Below is a small trained network, with its code and all its weights. Each question gives an input and a class and asks what happens when units are switched off, that is, made to give their printed mean instead of their output.

import numpy as np


def w(rows, s, z=0):
    codes = np.array(rows[::2]) - 128.0
    scale = np.full(codes.shape[1], s)
    scale[-1] = z or s
    return codes * scale


def norm(h):
    return h / np.sqrt((h * h).mean(-1, keepdims=True) + 1e-5)


def f(y):
    return np.maximum(y, 0)


def log_softmax(a):
    a = a - a.max(-1, keepdims=True)
    return a - np.log(np.exp(a).sum(-1, keepdims=True))


def net(x, mask):
    res = np.array(x, float).reshape(1, 5) / 4 @ E
    u = 0
    for l in range(4):
        y = f(norm(res) @ A[l][:, :-1].T + A[l][:, -1])
        res = res + np.where(mask[u : u + 9], y, B[l][:, -1]) @ B[l][:, :-1]
        u += 9
    return log_softmax(norm(res)[-1] @ U[:, :-1].T + U[:, -1])


A, B = {}, {}
E = w([
[127,160,231,163],'x0',
[141,107,142,254],'x1',
[43,112,108,130],'x2',
[112,202,127,147],'x3',
[152,39,166,65],'x4',
],0.0024)
A[0] = w([
[139,119,189,176,89],'0.n1',
[76,192,153,72,47],'0.n2',
[119,216,129,119,98],'0.n3',
[68,152,154,50,41],'0.n4',
[70,138,127,40,6],'0.n5',
[253,142,139,105,110],'0.n6',
[115,135,201,134,80],'0.n7',
[163,100,148,36,79],'0.n8',
[75,147,151,56,51],'0.n9',
],0.0038,0.0022)
B[0] = w([
[100,99,130,159,210],'0.n1',
[155,58,83,90,174],'0.n2',
[70,59,73,126,205],'0.n3',
[208,118,245,6,177],'0.n4',
[253,102,196,88,171],'0.n5',
[110,149,180,42,253],'0.n6',
[64,140,142,214,181],'0.n7',
[69,214,186,106,240],'0.n8',
[201,151,222,27,174],'0.n9',
],0.0034,0.0013)
A[1] = w([
[220,125,75,219,82],'1.n1',
[91,22,90,124,43],'1.n2',
[201,185,162,75,7],'1.n3',
[248,136,121,129,7],'1.n4',
[229,182,65,210,147],'1.n5',
[138,165,140,189,66],'1.n6',
[128,5,252,154,218],'1.n7',
[160,208,49,104,130],'1.n8',
[187,242,171,21,111],'1.n9',
],0.0036,0.0019)
B[1] = w([
[82,133,202,73,169],'1.n1',
[166,46,45,154,158],'1.n2',
[137,4,104,44,151],'1.n3',
[163,148,211,62,137],'1.n4',
[68,126,219,108,183],'1.n5',
[111,105,188,161,150],'1.n6',
[203,177,75,213,253],'1.n7',
[82,119,166,206,167],'1.n8',
[137,33,199,81,209],'1.n9',
],0.0042,0.0034)
A[2] = w([
[147,154,170,35,108],'2.n1',
[153,140,148,213,155],'2.n2',
[134,32,45,125,6],'2.n3',
[91,204,73,124,167],'2.n4',
[167,168,182,1,122],'2.n5',
[162,98,195,47,82],'2.n6',
[190,168,166,30,176],'2.n7',
[46,166,43,131,122],'2.n8',
[177,178,176,74,3],'2.n9',
],0.0047,0.0027)
B[2] = w([
[142,60,143,19,211],'2.n1',
[142,186,203,104,234],'2.n2',
[85,49,22,205,171],'2.n3',
[181,159,118,13,166],'2.n4',
[79,9,190,13,251],'2.n5',
[48,87,166,23,237],'2.n6',
[90,3,190,17,250],'2.n7',
[182,149,47,77,176],'2.n8',
[57,143,48,55,148],'2.n9',
],0.0042,0.0029)
A[3] = w([
[255,168,132,72,46],'3.n1',
[98,204,184,196,84],'3.n2',
[203,207,120,73,54],'3.n3',
[77,206,188,185,167],'3.n4',
[239,104,136,146,100],'3.n5',
[122,96,141,62,14],'3.n6',
[86,196,186,202,39],'3.n7',
[198,136,164,46,1],'3.n8',
[136,60,66,54,60],'3.n9',
],0.0041,0.0021)
B[3] = w([
[182,203,97,113,142],'3.n1',
[71,177,253,201,224],'3.n2',
[8,219,191,184,144],'3.n3',
[62,217,134,169,251],'3.n4',
[238,168,108,115,166],'3.n5',
[75,141,245,9,189],'3.n6',
[13,204,244,187,210],'3.n7',
[41,30,209,162,171],'3.n8',
[44,132,182,233,233],'3.n9',
],0.0036,0.0023)
U = w([
[199,197,48,132,1],'0',
[227,78,77,254,1],'1',
[40,241,16,67,6],'2',
[99,30,11,219,180],'3',
[27,8,226,3,255],'4',
[204,166,188,217,2],'5',
[18,229,248,247,255],'6',
],0.0051,0.0039)

Each question gives the input, the list of numbers given to net, and the class t.
The units are the neurons (one row each of A and B). Each row of codes is followed by its name. A weight is (code - 128) times the scale printed after its matrix; where a second scale follows, it is the last column's (A, B and U).
mask holds one flag per neuron, layer by layer. A switched-off neuron (its flag False) gives its mean, the last column of its row in B, instead of its output. The means were averaged over made-up inputs and are rounded, as every weight is.
A unit's drop is (log p(t) with every unit on - log p(t) with that unit switched off) / (log p(t) with every unit on - log p(t) with every unit switched off).
k most important neurons: the k neurons with the biggest drops, biggest first
top k neurons in layer l: the k neurons of layer l with the biggest drops, biggest first
drop when u is switched off: that unit's drop, to one decimal
input [-1,0,7,1,4], class 3: most important neuron => 0.n6
input [-8,-2,-4,-2,-7], class 2: top 2 neurons in layer 1 => 1.n8; 1.n7
input [-3,5,-8,-7,8], class 5: top 2 neurons in layer 3 => 3.n5; 3.n1
input [-1,-5,8,-3,-8], class 2: top 4 neurons in layer 2 => 2.n7; 2.n8; 2.n5; 2.n6
input [-1,1,7,8,-5], class 2: top 2 neurons in layer 2 => 2.n8; 2.n4
input [-6,1,0,3,-2], class 2: top 2 neurons in layer 1 => 1.n9; 1.n7
input [8,3,-7,-7,6], class 5: 2 most important neurons => 1.n7; 2.n5
input [-1,0,0,-3,1], class 3: top 3 neurons in layer 1 => 1.n2; 1.n5; 1.n8
input [7,3,7,-5,8], class 6: top 3 neurons in layer 1 => 1.n7; 1.n9; 1.n3
input [-8,1,-1,-1,8], class 3: top 2 neurons in layer 2 => 2.n3; 2.n5
input [8,2,-4,-6,5], class 6: top 2 neurons in layer 1 => 1.n7; 1.n9
input [0,3,0,-6,7], class 1: drop when 1.n7 is switched off => 0.3
input [1,7,-3,-8,-1], class 5: top 2 neurons in layer 1 => 1.n7; 1.n8
input [-2,1,1,-5,-6], class 6: top neuron in layer 1 => 1.n5
input [-6,1,7,6,0], class 3: top 2 neurons in layer 0 => 0.n8; 0.n6
input [-6,0,7,0,-3], class 3: drop when 2.n4 is switched off => -0.1
input [1,8,2,3,7], class 6: drop when 2.n2 is switched off => 0.2
input [-5,8,-4,6,2], class 6: drop when 1.n9 is switched off => 0.2
